Each new row is followed by what is left of it after taking away its nearest point in the smallest flat space through zero that holds the rows named last above it.
In the rows, zero is written as 128.
mobir:
[[144 120 108 137 139 162 138 118 139 109 108 152 151 127 124 150 128 113]
 [114 158 139 127 118 142 144  61 144 133 102 180 144 114 123 163 161 120]
 [123 108 139 122 134 132 154 100 143 120 128 127 137 115 120 161 145 114]
 [115  99 123 141 140 124 154  94 132  98  97 174 165 148 109 140 134 125]
 [125 130  94 130 136 181 142 111 131 127  88 171 141 136 107 132 117  97]]
New rows:
[113 123 149 142 131 141 125 149 165 141 133 116 124 126 140 115 110 169] : [108 121 146 141 133 151 134 136 168 140 123 128 129 126 133 122 113 161]
[164  97 117 136 129 178 132 109 119 122 108 129 157 116 134 144 112 117] : [142 110 139 129 116 139 123 107 107 140 121 120 139 121 136 121 116 135]
[104 106 144 145 117 158 126 132  83 168 137 154 108  98  99  90 146 135] : [129  96 145 157 124 156 124 136  93 143 145 150 128  92 113 112 154 144]
Bez (5 x 18):
[[103 141 124 124 133 148  92  99  75 127  93  91 161 109 125 123 160 144]
 [128 137  97 118 113 106 181 180 136 126 118 182 143 138 100 160  88 145]
 [ 97 130 109 130 131 106 140 155 142 137 104 158 141 113 101 120 134 122]
 [149  92 145 157 116 119 148 163 187 143 125 165 123 207 132 124 107 121]
 [125 127 103 145 112 126 147 163 110 141  82 140 199 169  95 153 114 182]]
New rows:
[160 122 105 149 130 133 131 118 162 113  96 110 169 137 175 133  91  97] : [146 132  97 139 135 128 131 117 155 110  95 113 165 110 169 130  97  90]
[101  88 117 126 106 124 120 168 128 118 132 103 127 103 133 165  88 146] : [ 95  81 128 130 109 128 106 159 133 120 127  99 119 109 141 152 100 133]
Biso:
[[172 150 163 130 124 112 124 133 123 166 106 122  97 138 130 109 118  97]
 [191 167 157 136 125 109 128 145 109 169  97 131 103 136 113 103 118  88]]
New rows:
[122 134  88 116 153 142 131 112 104 110 137 154 145 121 102 128 133 136] : [130 129 118 111 149 135 124 102 117 132 133 140 118 130 123 122 126 126]
[111 114 121 128  99 111 110 108 151 138 131 109 137 155 197 135 162 136] : [135 139 105 138 101 109 117 127 128 137 120 125 152 150 168 128 164 126]
[ 98 101 138 127 131 161 141 138 133 158 175 141 176 103 125 157 110 136] : [124 116 154 129 129 153 140 143 127 177 162 140 162 107 122 146 105 119]
pon (2 x 18):
[[128 129 100 132 177 179 148 121 108 182 146 153 148  86 170  95 153 121]
 [100 111 134 137 116 104 114 116  88 144 150 152 140 125 173  63 133 137]]
New rows:
[ 69 108 148 106 135 109 130 119 142 110 161 140 123 162 152 104 119 133] : [ 84 117 137 102 154 135 143 124 158 115 154 134 122 153 139 131 123 126]
[124 150 113 123 187 153 158 131 137 142 143 165 128  99 152 125 168 132] : [117 145 134 122 149 111 140 133 141 108 136 153 117 128 134 132 152 139]
[126  98 118 146 112 101 138 121 103 116 143 112 141 118  98 140 110 136] : [130 100 110 146 126 116 145 121 103 127 145 115 144 108 103 140 115 133]
mezu:
[[115 109 149 131 125 134 140 141 156 125 124 136 109 138  87 152 119 152]
 [123 104 127 108 139 135 141 129 180  76  65 129 124 159  98 136 130 164]]
New rows:
[134 103 139 147  95  83 138 123 145 130 141 145 133 108 102 165  98 142] : [144 113 120 139 101  80 131 112 136 118 126 138 148 108 129 146 106 131]
[117 128 166 126 151 122 136 136 111 144 159 124 124 130  97 137 154 135] : [124 132 151 116 157 121 133 127 112 126 137 119 136 135 114 123 161 132]
kido:
[[130 212 147 135 100  67 105 120 106 129 172 144 157 134 100 115 115 124]
 [130 153 138 146 128 140 138  81 105 125 191 163 118 115 120 136 118 170]
 [122 154 155  90 134  99 125 114 126 141 118 130 153 135 118 119 135 117]
 [133 150 150 135 136 127 110  92 120 140 139 149 102  95 141 106 100 143]
 [130 186 150 148 108  92 107 116 105 125 181 153 144 131 102 123 117 153]]
New rows:
[113 107 131 102 158  94 150 117 114  92 124 140  83 142 102 162 166 117] : [119 120 130 123 149  85 129 125 114  92 123 140  69 129 108 148 148 114]
[110 125  72 163 123 146 133 150 102 160 168 102  93 108 138 145 138 108] : [102 127 119 127 139 126 116 143 103 175 148 109 114 116 126 135 148 124]
[146 104 129 159 132  88  57 140 110 122 140 127 102 131 130 113  92 146] : [139 100 112 117 143 101 107 113 111 124 142 121 121 144 130 134 116 123]
lazog:
[[174  90 142 107 167 135 111 101 147 115 134 175 103 124 144 153 144 174]
 [164 124 147  86 146 134 118 118 121 150 115 114  89 124 117 138 118 153]
 [158 109  92 133 150 125 114 113 138 140 115 168  85 143 119 108 141 174]
 [138  95 147 137 148 132 128 110 149  81 157 176 159 119 160 160 147 138]]
New rows:
[132 104 158 109 141 150 119 116 123 119 117 101 143 110 133 150 103 129] : [120 106 123 136 135 144 117 121 127 125 110 116 138 122 128 125 111 132]
[ 99 133 101 157 108 112 148 114 124 124 125 109 136 135 117 133 114  94] : [122 118 118 136 127 118 134 104 133 129 122 122 115 130 125 150 120 114]
[101 130 118 151 113 117 128 164 111 158 145  99 189 137 143 117 135  79] : [146 108 120 126 142 120 120 142 113 158 143 121 156 139 137 124 136 122]
mov (3 x 18):
[[125 137 124 111  75 142 118 151 102  98 128 151 157 143 152 149 140 122]
 [133 119 127 121 136 122 115 159 134 116  76 157 172 129 160 125 164 128]
 [115 150 104 122  94 152 103 162 114  76 102 159 185 153 170 133 153 155]]
New rows:
[113 158 107 128 166 145 136 108 132 149 135  93  98 130 103 107  91 150] : [123 145 119 106 135 139 132 135 116 142 112 121 126 130 126 126 116 122]
[128 140 113 143 118 118 130 111 115 143 169  90  98 130 101 128 113 148] : [135 129 117 134 120 110 123 135 117 138 130 113 129 128 124 130 141 139]
[ 97 143 114 157 125  95 117 134 151 131  92 144 142 135 144 143 152 137] : [ 98 143 120 154 111  95 125 122 143 139 118 133 120 133 129 151 136 126]
Gizin, 3 rows:
[[110 122 116 135 134 138 138 109  94 135 142 108 146 140 157  98 135 116]
 [101 128 137 126 114 135  97 122 180  85 113 169 126 164 120  93 160 116]
 [122 131  84 126 119  98 149 160 103 161 138 128 129 122 118 137  92 128]]
New rows:
[135 132 150 158 124 122 155 124 107 153 139 102 148 111 133 151  96 111] : [121 133 152 156 115 122 138 125 137 131 130 127 145 130 125 134 110 105]
[138 110  80 138 112 164 131 150 118 143 149 176 116 150 145  83 126 149] : [163 111 108 137 122 175 129 142 123 141 144 165 108 131 142 108 129 160]
[115 106  90 171 116 124  99 136  89 132 155 156 126  95 154  90 133 104] : [138 109 117 168 120 129  91 136 110 123 145 158 113  79 140 117 136 116]
dilon (3 x 18):
[[107 116 144  84 142 118 125 110 135 126 132 122  89  95 118 180 108 124]
 [121 134 124  93 125  96  82  96 154 157 115  74 150 119 101 150 109 167]
 [146 150 114 126 141 118 121 144 153 143 133 135 137 126 119 131  95 130]]
New rows:
[137 124 125 164  99 160 143 110 113 138 125 130 154 162 149  82 138 119] : [129 125 131 128 116 147 136 103 131 144 130 127 129 135 136 124 107 118]
[142 137 124 129 134 132 141 176 161 154 117 149  67 103  94 132 124 141] : [133 125 128 137 116 134 133 159 146 152 107 127  83 115  97 116 154 154]
[135 153  90 120 124 125 142 147 163 143 149 167 118 133 144 154  75 132] : [114 128 103 124 101 131 137 119 135 133 136 141 125 143 150 142 120 144]
famit:
[[151 129 144 123 137 155 113  84 114 151 129 127 138 140 126 150 115 104]
 [115 126 136 112 126 144 156  99 144 133 135 183 144 103 121 109  92 120]
 [138 128 153 106 143 170 144  77 150 144 142 173 138 106 112 129  55  93]
 [131 110 134 106 136 155 155  96 131 122 134 175 155 113 111 126  93 119]
 [128 122 137 111 130 155 156  68 133 143 129 202 165 111 113 115  83 108]]
New rows:
[134 105 132  79 111 168 123 120 119 139 106 124 134 128 192 133 120 154] : [142 116 113 104 116 141 118 139 133 135  90 127 133 138 177 121 101 147]
[110 136 117 145 157 111 162 129 156 131 105 158 129 139 125 125  57  86] : [101 124 126 130 145 122 154 130 123 130 115 125 125 146 151 144 120 110]
Dako (3 x 18):
[[161 144 163 108 127 148 128 130 169 125 107 123  61 120 121 145 163 122]
 [144  81 154 137 132 134 140 155 146 140 144 153 124 158 196 107 114 104]
 [135 112 141 101 121 129 147 145 126 111 136 135 133 107 154 116 109 128]]
New rows:
[147 112 117 115 122 117 130  85 102 139 168 146 159 159 151 126 126 116] : [157 129 126 100 119 123 130  81 113 132 157 138 135 144 134 136 140 120]
[131 116 133 135 101 141  77 118 105 171 138 147 141 126  96 139 146 116] : [139 108 145 115  96 144  89 129 107 159 141 150 138 110 111 133 137 116]
nis, 3 rows:
[[150 133 100 108 151 121 127 108  89 143 145 132 157 129 123 130  78 102]
 [175 156  92 104 134 100 133 125 100 152 128 143 148 121 113 130  58  83]
 [155 149 103 112 127 110 122 138 103 157 123 152 145 123 119 128  89  80]]
New rows:
[105 153 144 181 117 136 156 161 120 161 111 109 117 126 149 144 156 109] : [118 151 133 172 134 133 165 138 108 153 125  95 127 127 146 146 126 118]
[175 170 149 109 137  99 155 126 122 110  73 133 149 142 156 102 119 132] : [149 152 157 114 146 118 143 122 110 111  83 134 158 148 166 101 145 136]
suse:
[[ 89 144 122 117 113 170 115 125 139 124  92 179 135 120 104 150 125 128]
 [ 92 149 124 131 130 175 119 132 138 130 113 169 123 119 105 132 131 121]]
New rows:
[143 136 132 175 159 128 129 136 117 136 149  91  85 110 103 100 131 100] : [136 127 128 148 126 120 121 122 119 124 107 112 108 112 100 135 119 113]
[175 119 133 137 104 134 121  79 144  93 126 147 146 108  91 168 109 140] : [177 126 135 154 125 143 125  88 143 100 151 137 131 106  91 146 117 131]
[128 112 120 124  94 107 110 126 124  97 130 156 157 157 140 167 111 127] : [125 124 122 145 120 124 114 137 125 106 158 149 138 154 137 141 120 115]
natuz (5 x 18):
[[173  89 129 130  91 141 106 103 134  94 167 173  79  96 121  96 166 147]
 [136 124 118 124 125 138 139 138 134 141 147 156 122 145 125 103 173 140]
 [138 110 123 126 119 139 118 123 126 137 136 159 103 117 140 104 156 151]
 [148  99 121 117 105 164 104  77 112 101 175 164  84 100 136 119 172 142]
 [170 115 129 136 136 152 119 105 136 125 147 159  87 118 115 109 176 151]]
New rows:
[104 117 134 152  93 155 139 121  86 129 107 126 135 152 108 162 135 131] : [120 112 139 160  92 148 137 130  97 130 100 133 126 148 102 150 136 139]
[114 116 144 121  71 116 153 155 169 109 116 135 142 141  91 120  91 100] : [111 122 140 118 109 154 141 118 150 136 110 142 117 134 108 132 117 122]
[147 108 156 168 117  95 156 137 160  94 165 138 154 149 121 126 127 128] : [123 111 151 161 139 116 142 115 137 122 147 137 144 138 153 138 126 145]
fule (4 x 18):
[[155  85 125 122 157 100  91 150 139 121 119 171 138 155  91 162 134 149]
 [128 115 120 122 176 112 119 126 135 140 128 163 137 161 102 156 126 136]
 [142 101 127 143 143 138 136 132 154 161 106 196 126 161  82 167 110  89]
 [148 121 100 118 160  92 126 123 122 137 114 149 162 140 130 150 139 127]]
New rows:
[161 127  75 114  97 120 100 105 138 136 118 146 123 147  90 119 141 140] : [141 145  81 114  99 133 110  95 135 138 130 130 113 145  97 107 136 142]
[107 149 102 136 143 118 135 108 122 127 112 135 141 167 111 155 132 117] : [113 141 115 139 111 126 123 122 122 109 114 119 129 150 115 142 135 126]
[145 121 109 160 172 138 136 134 112 174 112 166 135 156 123 164 119 128] : [141 127 123 159 138 146 126 143 103 148 123 126 122 129 143 136 126 147]
nakev (3 x 18):
[[123 130 124 139 114 120 126 133 150 118 107  96 160 151 134 114  92 147]
 [128 174 167 156  95 147 119 117 143 124 133 145 144 141 138  89 180 176]
 [146  96 151 118  95 118 148 114 109 160 148 128 172 115 138 155 102 134]]
New rows:
[131 153 127 131 124 131 122 110 169 129 110 122 126 150 113  93 144 132] : [139 128 126 116 126 125 132 106 151 145 123 128 127 134 112 118 132 115]
[114 161 133 140 120 121 115 107 122 110 134 153 104 104 180 132 112 180] : [114 146 121 132 130 115 118 111 118 111 132 146 101 101 177 144  94 166]
[133 131 180 153 116 116 147  93 105 130 168 158 113 116 145 116 185 131] : [122 117 145 150 135 101 143 109 123 112 139 119 117 134 141 117 130 117]
Reti (5 x 18):
[[ 83  89 106 113 156 136 149 141 134 109 146 107 112 142 129 122 123 139]
 [127 128 109 112 129 137 125 157 138 107 133 113 138 160 102 134 110 132]
 [ 93 107  89  86 142 150 124 160 150  93 121 117 126 149 105 145 107 133]
 [ 92 101  84  93 125 140 121 163 119  83 152  76 131 136 115  98 129 128]
 [ 86 110  77  76 120 150  82 145 124 104 110  93 118 166 150 138  90 124]]
New rows:
[133 128 137 120 117 147  88 145 208 121 100  98 117 126 130  98 155 132] : [135 124 150 138 127 140 102 136 205 135 109  99 111 137 139  97 154 138]
[112  96 128 114 135 118 142 121 113 126 111  88 114  88 119 115 154 151] : [137 117 136 121 129 118 132 124 120 138 100  98 122 121 112 136 131 152]
[144 128 131 113 137 141 167 123 117 158 136 145 139 147  92 159 112 142] : [133 124 120 102 121 141 147 115  98 153 136 127 136 125 113 139 123 133]
vabu:
[[130 133 119 120  93 139 185 136 124 131 143  94 100 142  85 179 140 133]
 [113 123 163 137  92 153 175 131 139 120 106 104 125  76 121 104 111 134]
 [ 80 118 142  77  97 133 164  95 133 130 125  86 128 161  94 106 124 184]
 [109 143 114 114  90 141 117 128 137  81 112 101 134 124 117 137 140 135]]
New rows:
[159 138  92 154 153  89 130  96 134 134 137 128 134 137 131 152 169 106] : [138 133 114 146 135 100 146  87 142 128 121 113 140 118 129 122 158 122]
[145 111 136 148 133 147 162 122 139 169 134 137 129 137 127 119 109 119] : [135 123 117 138 120 148 131 121 144 135 125 129 139 144 129 124 121 121]
ker, 3 rows:
[[158 110 130  99 119 125 114 154 113 115 134 135 116 122 136 112 119 137]
 [139 100 129  79  87  78 105 164 139 105 134 157 134 162  98 109 102 120]
 [155 110 136  67  84  92 107 159 130  98 130 154 131 140 133  94 109 134]]
New rows:
[118 127 106 165 163 139 118 132 101 173 125 132 131 125  98 149 133 125] : [127 137 117 128 130 122 115 130 109 153 118 146 143 123 125 121 131 134]
[116 165 142 166 130 145 152 104 133 155 121 121 133 121 162 123 140 147] : [132 134 137 144 120 124 134 139 127 147 132 134 124 139 133 120 122 142]
vari:
[[ 69 129 145 126 133 143 104 111 120 148 111  88 100 139 127 116 120 112]
 [102 104 141 120 133 143 118 129 108 118 120  87 101 143 106 138 131 121]]
New rows:
[ 66 137 153 120 111 155 113 107 109 177 119 104 128 120 156 107  98 123] : [125 117 140 117 108 146 138 131 104 142 136 126 145 117 140 131 111 139]
[172 105 126 173 131  90 118 131 156 112 115 139 136 136 100 110 134 120] : [146 108 133 173 133  96 107 123 154 123 108 124 125 140 102 103 130 113]
[163 132 116 152 160 116 153 138 116 135 126 157 140 131 134 145 147 138] : [130 131 126 151 163 125 140 129 111 145 117 134 124 138 132 139 143 129]
fevis, 4 rows:
[[121 133 120 144 135  91 121 132 106 117  61 114 122 134 117  98 168  93]
 [128 142 155 179 158 145 155 127 111 123  73  98 125 144 102 132 114  91]
 [132 132 176 169 120 149 172 130 121 133  96  76 106 141 107 159  94 105]
 [118  91 156 149 128 146 196 106 129 128 150 142 112 120 153 159 108 117]]
New rows:
[120 171 115 116 131 171 156 155 116 101 140 145 139 158 133  92 131  72] : [121 164 119 101 102 160 157 159 121 106 150 134 126 154 139 100 132  81]
[176 159 112 144  98 140 156 141 128 148 115  89 121 120  91 151 138  98] : [169 146  92 133 114 138 154 130 131 143 138 130 133 111 111 141 151 104]
butev (3 x 18):
[[ 92 115 100 141 110 126 151 128  97 129 105 127 117 151 136 140 162 143]
 [128 140 116 145 153 133 134 130 168  88 161 126 123 160 152 141  88 115]
 [ 79 134  70 154 107 117 168 142 114 120 132 126 112 152 171 152 149 147]]
New rows:
[147 109 167 147  91 105  96 120 128 130 145 134 127  86 123 149 131 115] : [130 104 152 160  94 108 108 118 127 113 143 133 120 114 132 159 133 116]
[139 138 124 125 110 155 154 136 151 141 104 132 115  78 126 106  91 139] : [127 126 121 133 115 162 159 129 145 126  93 131 109 107 122 112  96 138]
fited:
[[145 115 119 110 136 127  99  96 143  82 154 137 146 133 110 173 104 111]
 [111 136 137 136 121 131 150 150 116 176 100 118 109 120 140  78 160 142]]
New rows:
[138 156 129 152 121 116 154 160 137 145 135 116 138 165 141 124 109 152] : [142 140 127 121 125 121 129 126 148 140 135 115 139 158 121 120 125 140]
[119 145 125 156 115  66 141 146 121 127 149 130 115 120 135 121  70 126] : [118 131 125 128 118  72 122 118 129 135 142 127 111 111 118 104  95 118]
[129 151 137 155 162 129 183 137 109 125 138 156 133 170 151 138 117 109] : [129 136 137 126 165 135 162 108 118 130 132 153 130 161 133 124 140 100]
dotat (2 x 18):
[[145 104 174 104 102 116 102 158 143 137  93 136 173  87  94 118 114 126]
 [ 98 119  78 129 162 113  84 107 137  76 147  88 122 141 159  80  97 152]]
New rows:
[115 153 114 119 170 137 135  94 131  96 140 114  81 169 155 112 135 132] : [133 140 155 104 146 133 130 118 138 114 114 129 110 141 126 118 134 125]
[114 116 129 108 129 152 137 128  97 140 140 172 142 122 125 132 114  97] : [108 114 120 108 136 149 127 124  99 129 143 164 142 124 131 122 107 102]
